Here is a tiny trained network, its code and every weight. The questions are about switching its units off for an input and a class, where a switched-off unit gives its printed mean instead of its output.

import numpy as np


def w(rows, s, z=0):
    codes = np.array(rows[::2]) - 128.0
    scale = np.full(codes.shape[1], s)
    scale[-1] = z or s
    return codes * scale


def f(y):
    return y / 2 * (1 + np.tanh(0.7978845608 * (y + 0.044715 * y**3)))


def log_softmax(a):
    a = a - a.max(-1, keepdims=True)
    return a - np.log(np.exp(a).sum(-1, keepdims=True))


def net(x, mask):
    res = np.array(x, float).reshape(1, 7) / 4 @ E
    y = f(res @ A[0][:, :-1].T + A[0][:, -1])
    res = res + np.where(mask, y, B[0][:, -1]) @ B[0][:, :-1]
    return log_softmax(res[-1] @ U[:, :-1].T + U[:, -1])


A, B = {}, {}
E = w([
[92,169,40,85,197],'x0',
[125,132,129,124,119],'x1',
[195,107,157,1,150],'x2',
[135,119,129,141,154],'x3',
[140,232,177,173,187],'x4',
[218,163,70,177,92],'x5',
[126,130,128,124,126],'x6',
],0.0089)
A[0] = w([
[225,132,152,97,153,95],'N0',
[107,251,121,87,151,113],'N1',
[138,128,161,132,74,89],'N2',
[138,75,67,126,104,123],'N3',
[114,81,96,128,118,74],'N4',
[128,214,143,120,106,64],'N5',
[185,163,72,128,94,51],'N6',
[89,120,62,93,148,43],'N7',
[147,155,174,148,189,115],'N8',
[104,113,216,138,71,115],'N9',
[59,170,80,88,130,95],'N10',
[132,166,163,137,153,79],'N11',
[127,79,84,122,101,77],'N12',
[212,142,106,166,88,65],'N13',
[128,145,146,138,156,31],'N14',
[62,118,161,97,137,64],'N15',
[126,191,67,161,42,147],'N16',
[21,122,162,122,133,112],'N17',
[125,129,101,130,174,40],'N18',
[166,70,139,92,181,23],'N19',
[138,37,84,147,158,121],'N20',
[183,146,121,67,123,193],'N21',
[138,83,186,160,121,63],'N22',
[44,123,150,97,180,40],'N23',
[138,194,152,138,145,85],'N24',
[138,197,170,127,137,84],'N25',
[200,138,83,151,134,6],'N26',
[63,144,80,90,183,99],'N27',
[110,150,66,107,149,4],'N28',
[40,134,144,176,137,246],'N29',
[128,143,136,183,171,221],'N30',
[133,132,160,45,85,148],'N31',
[101,40,119,128,95,101],'N32',
[167,186,19,120,120,99],'N33',
[96,93,72,95,75,140],'N34',
[108,136,99,194,123,87],'N35',
[116,198,152,184,163,138],'N36',
[157,143,130,63,173,152],'N37',
[71,95,66,179,98,147],'N38',
],0.012,0.0044)
B[0] = w([
[106,75,44,131,86,213],'N0',
[166,161,150,108,108,221],'N1',
[196,119,128,175,97,156],'N2',
[102,200,201,54,136,198],'N3',
[76,171,155,82,67,154],'N4',
[72,145,165,102,103,163],'N5',
[79,83,138,155,240,186],'N6',
[202,164,185,192,77,175],'N7',
[95,195,128,67,87,190],'N8',
[246,97,154,189,143,213],'N9',
[202,117,158,202,107,183],'N10',
[101,157,142,107,56,158],'N11',
[68,173,205,32,103,173],'N12',
[127,81,206,154,240,209],'N13',
[52,107,164,130,90,125],'N14',
[61,74,163,123,200,172],'N15',
[86,91,79,79,188,239],'N16',
[109,59,134,84,229,204],'N17',
[166,116,181,183,114,130],'N18',
[70,99,48,173,79,176],'N19',
[107,230,186,86,80,184],'N20',
[133,113,55,116,87,231],'N21',
[232,154,178,217,88,170],'N22',
[93,65,173,186,195,188],'N23',
[80,174,195,70,98,180],'N24',
[88,176,160,67,84,180],'N25',
[17,72,199,159,197,170],'N26',
[235,139,162,207,99,203],'N27',
[205,137,169,234,79,152],'N28',
[150,97,53,72,118,253],'N29',
[170,186,75,96,125,223],'N30',
[161,107,85,126,122,226],'N31',
[134,178,165,92,140,208],'N32',
[165,126,218,201,182,233],'N33',
[127,213,161,82,132,215],'N34',
[135,88,73,133,68,200],'N35',
[120,145,113,84,106,245],'N36',
[110,90,32,122,89,220],'N37',
[127,115,2,106,66,229],'N38',
],0.0078,0.0069)
U = w([
[74,240,196,50,45,42],'0',
[220,163,179,241,68,63],'1',
[47,79,155,135,208,140],'2',
[111,127,2,102,66,1],'3',
[147,170,98,95,126,253],'4',
],0.0079,0.006)

Each question gives the input, the list of numbers given to net, and the class t.
The units are the neurons (one row each of A and B). Each row of codes is followed by its name. A weight is (code - 128) times the scale printed after its matrix; where a second scale follows, it is the last column's (A, B and U).
mask holds one flag per neuron, in row order. A switched-off neuron (its flag False) gives its mean, the last column of its row in B, instead of its output. The means were averaged over made-up inputs and are rounded, as every weight is.
A unit's drop is (log p(t) with every unit on - log p(t) with that unit switched off) / (log p(t) with every unit on - log p(t) with every unit switched off).
The circuit of an input: a set's keep is (log p(t) with only the set's units on - log p(t) with every unit switched off) / (log p(t) with every unit on - log p(t) with every unit switched off). Starting from the 12 units with the biggest drops (on a tie, the unit counted first), units are removed one at a time, each time the one whose removal leaves the highest keep (on an exact tie, the one counted first), for as long as the keep stays at least 0.8.
circuit, biggest first: the units of the circuit, biggest drop first
most important unit: the unit with the biggest drop
top k neurons: the k neurons with the biggest drops, biggest first
input [8,-8,6,6,-4,-5,-4], class 1: top 2 neurons : N27, N7
input [-4,6,-8,3,2,-5,4], class 3: circuit, biggest first : N29, N38
input [-7,-1,6,7,2,-6,8], class 1: circuit, biggest first : N9
input [8,5,-2,-5,-6,-5,4], class 1: circuit, biggest first : N27, N7
input [5,-7,6,5,-1,-2,-1], class 3: circuit, biggest first : N37, N19
input [-1,-3,0,-8,7,8,-1], class 2: top 4 neurons : N13, N6, N26, N16
input [0,1,-5,-4,2,-4,-1], class 3: circuit, biggest first : N29, N33
input [-1,2,7,-1,-8,4,-8], class 0: circuit, biggest first : N3, N12
input [-1,5,7,-3,-7,8,-5], class 2: circuit, biggest first : N6, N13
input [-4,7,8,-7,6,5,-1], class 3: circuit, biggest first : N0, N21
input [4,-1,0,-3,-2,-4,8], class 1: circuit, biggest first : N27, N10
input [5,-7,0,1,2,-5,-2], class 1: top 3 neurons : N27, N10, N16
input [8,1,7,-1,-2,8,-5], class 1: top 3 neurons : N33, N28, N7
input [0,0,-7,-3,3,-6,2], class 3: circuit, biggest first : N29
input [4,6,2,2,2,-4,-2], class 1: top 3 neurons : N27, N16, N10
input [-5,3,-6,-5,2,-8,5], class 2: top 2 neurons : N17, N15
input [1,2,-4,-4,2,-7,4], class 2: top 2 neurons : N17, N23
input [6,6,-5,3,5,-5,-6], class 1: top 2 neurons : N27, N10
input [7,8,8,-8,0,-7,-1], class 3: top 3 neurons : N37, N21, N33
input [1,5,4,5,3,-7,-3], class 2: most important unit : N23
input [4,5,-4,5,-5,4,5], class 0: top 3 neurons : N3, N20, N12
